Here is a tiny trained network, its code and every weight. The questions are about switching its units off for an input and a class, where a switched-off unit gives its printed mean instead of its output.

import numpy as np


def w(rows, s, z=0):
    codes = np.array(rows[::2]) - 128.0
    scale = np.full(codes.shape[1], s)
    scale[-1] = z or s
    return codes * scale


def norm(h):
    return h / np.sqrt((h * h).mean(-1, keepdims=True) + 1e-5)


def f(y):
    return np.maximum(y, 0)


def log_softmax(a):
    a = a - a.max(-1, keepdims=True)
    return a - np.log(np.exp(a).sum(-1, keepdims=True))


def net(x, mask):
    res = np.array(x, float).reshape(1, 6) / 4 @ E
    u = 0
    for l in range(4):
        y = f(norm(res) @ A[l][:, :-1].T + A[l][:, -1])
        res = res + np.where(mask[u : u + 11], y, B[l][:, -1]) @ B[l][:, :-1]
        u += 11
    return log_softmax(norm(res)[-1] @ U[:, :-1].T + U[:, -1])


A, B = {}, {}
E = w([
[131,125,128],'x0',
[80,61,155],'x1',
[130,128,130],'x2',
[194,98,110],'x3',
[90,98,5],'x4',
[136,132,129],'x5',
],0.0032)
A[0] = w([
[91,51,136,87],'0.n0',
[147,217,55,147],'0.n1',
[121,123,155,69],'0.n2',
[136,158,174,170],'0.n3',
[203,2,130,132],'0.n4',
[210,77,120,74],'0.n5',
[22,156,160,76],'0.n6',
[53,152,165,145],'0.n7',
[220,100,116,121],'0.n8',
[58,39,140,155],'0.n9',
[94,53,131,4],'0.n10',
],0.0057,0.0022)
B[0] = w([
[206,125,110,194],'0.n0',
[183,38,136,240],'0.n1',
[147,126,126,140],'0.n2',
[167,78,101,221],'0.n3',
[97,254,98,253],'0.n4',
[46,201,128,192],'0.n5',
[122,240,84,204],'0.n6',
[146,199,71,214],'0.n7',
[25,194,138,217],'0.n8',
[246,116,97,254],'0.n9',
[208,121,172,161],'0.n10',
],0.0049,0.0024)
A[1] = w([
[116,138,189,111],'1.n0',
[95,149,126,24],'1.n1',
[85,95,144,121],'1.n2',
[214,109,91,210],'1.n3',
[254,141,87,194],'1.n4',
[100,163,115,67],'1.n5',
[153,79,138,54],'1.n6',
[126,111,70,249],'1.n7',
[114,128,195,110],'1.n8',
[107,120,139,71],'1.n9',
[94,123,152,47],'1.n10',
],0.0061,0.0017)
B[1] = w([
[165,130,97,149],'1.n0',
[129,121,105,130],'1.n1',
[118,171,143,128],'1.n2',
[31,123,194,213],'1.n3',
[2,120,182,253],'1.n4',
[134,140,105,141],'1.n5',
[103,149,145,130],'1.n6',
[171,138,210,189],'1.n7',
[172,157,109,147],'1.n8',
[139,117,106,128],'1.n9',
[143,134,111,128],'1.n10',
],0.0042,0.0056)
A[2] = w([
[158,25,2,93],'2.n0',
[146,232,118,250],'2.n1',
[70,114,57,128],'2.n2',
[84,51,80,149],'2.n3',
[151,100,119,65],'2.n4',
[151,83,29,68],'2.n5',
[42,123,169,74],'2.n6',
[137,105,138,57],'2.n7',
[85,14,49,168],'2.n8',
[225,148,209,87],'2.n9',
[75,111,51,154],'2.n10',
],0.0044,0.0017)
B[2] = w([
[236,98,174,146],'2.n0',
[107,3,12,253],'2.n1',
[175,202,150,173],'2.n2',
[169,157,199,168],'2.n3',
[109,128,102,128],'2.n4',
[195,103,108,137],'2.n5',
[68,127,156,209],'2.n6',
[106,104,153,128],'2.n7',
[201,145,225,176],'2.n8',
[197,96,86,172],'2.n9',
[190,199,147,176],'2.n10',
],0.0037,0.0035)
A[3] = w([
[127,130,123,99],'3.n0',
[185,83,78,81],'3.n1',
[83,80,113,140],'3.n2',
[172,3,66,169],'3.n3',
[124,152,81,36],'3.n4',
[114,179,75,56],'3.n5',
[188,22,58,145],'3.n6',
[122,147,87,76],'3.n7',
[132,85,92,112],'3.n8',
[143,132,108,2],'3.n9',
[139,139,108,3],'3.n10',
],0.0044,0.0016)
B[3] = w([
[152,141,104,128],'3.n0',
[100,186,180,162],'3.n1',
[109,126,158,225],'3.n2',
[52,197,253,180],'3.n3',
[107,95,95,185],'3.n4',
[96,80,62,255],'3.n5',
[74,224,216,183],'3.n6',
[98,86,91,192],'3.n7',
[99,132,185,137],'3.n8',
[137,173,87,128],'3.n9',
[138,145,97,128],'3.n10',
],0.0025,0.00086)
U = w([
[247,139,173,146],'0',
[85,128,174,123],'1',
[131,159,33,127],'2',
[108,127,128,158],'3',
[105,126,130,139],'4',
[110,124,129,133],'5',
[163,29,94,2],'6',
],0.013,0.0088)

Each question gives the input, the list of numbers given to net, and the class t.
The units are the neurons (one row each of A and B). Each row of codes is followed by its name. A weight is (code - 128) times the scale printed after its matrix; where a second scale follows, it is the last column's (A, B and U).
mask holds one flag per neuron, layer by layer. A switched-off neuron (its flag False) gives its mean, the last column of its row in B, instead of its output. The means were averaged over made-up inputs and are rounded, as every weight is.
A unit's drop is (log p(t) with every unit on - log p(t) with that unit switched off) / (log p(t) with every unit on - log p(t) with every unit switched off).
unit that matters most: the unit with the biggest drop
k most important neurons: the k neurons with the biggest drops, biggest first
k most important neurons of layer l: the k neurons of layer l with the biggest drops, biggest first
drop of u: that unit's drop, to one decimal
input [2,-8,1,1,-5,5], class 1: unit that matters most -> 1.n4
input [4,4,7,-7,6,4], class 2: 2 most important neurons -> (0.n6; 0.n1)
input [-6,4,7,-5,-7,-2], class 0: 2 most important neurons of layer 1 -> (1.n4; 1.n8)
input [-2,6,2,-8,-5,8], class 2: 4 most important neurons -> (0.n6; 0.n7; 0.n1; 1.n4)
input [-4,-2,-3,6,-1,1], class 2: 2 most important neurons -> (1.n4; 1.n3)
input [4,-7,1,2,6,-2], class 1: 3 most important neurons -> (1.n3; 1.n4; 0.n1)
input [3,4,-7,-7,3,-3], class 2: 4 most important neurons of layer 0 -> (0.n6; 0.n7; 0.n1; 0.n3)
input [-8,-7,-7,-8,-3,-1], class 2: 3 most important neurons -> (0.n9; 1.n3; 0.n6)
input [5,-6,-2,3,0,-1], class 1: 2 most important neurons -> (0.n1; 0.n4)
input [-4,-8,1,7,8,1], class 0: 2 most important neurons -> (0.n1; 0.n6)
input [8,-6,8,6,-2,-3], class 4: 2 most important neurons -> (0.n1; 0.n6)
input [3,-6,2,-1,5,0], class 1: 2 most important neurons -> (1.n3; 0.n1)
input [6,-7,-4,6,1,-5], class 1: 2 most important neurons -> (0.n1; 0.n6)
input [-2,-4,6,7,-6,-6], class 2: 4 most important neurons of layer 1 -> (1.n7; 1.n3; 1.n4; 1.n0)
input [-6,-4,-5,-7,-3,-2], class 2: most important neuron -> (1.n3)
input [-2,-4,-1,-7,1,0], class 2: 3 most important neurons -> (0.n6; 0.n9; 1.n3)
input [-4,-8,-8,2,5,4], class 1: drop of 1.n3 -> 0.2
input [3,7,2,-1,7,-1], class 0: drop of 2.n8 -> 0.2
input [-7,2,-1,1,7,4], class 0: drop of 2.n8 -> 0.1
input [2,-4,-5,-6,7,-7], class 0: drop of 0.n4 -> 0.4
input [3,-1,2,-8,-7,-3], class 2: most important neuron -> (1.n4)
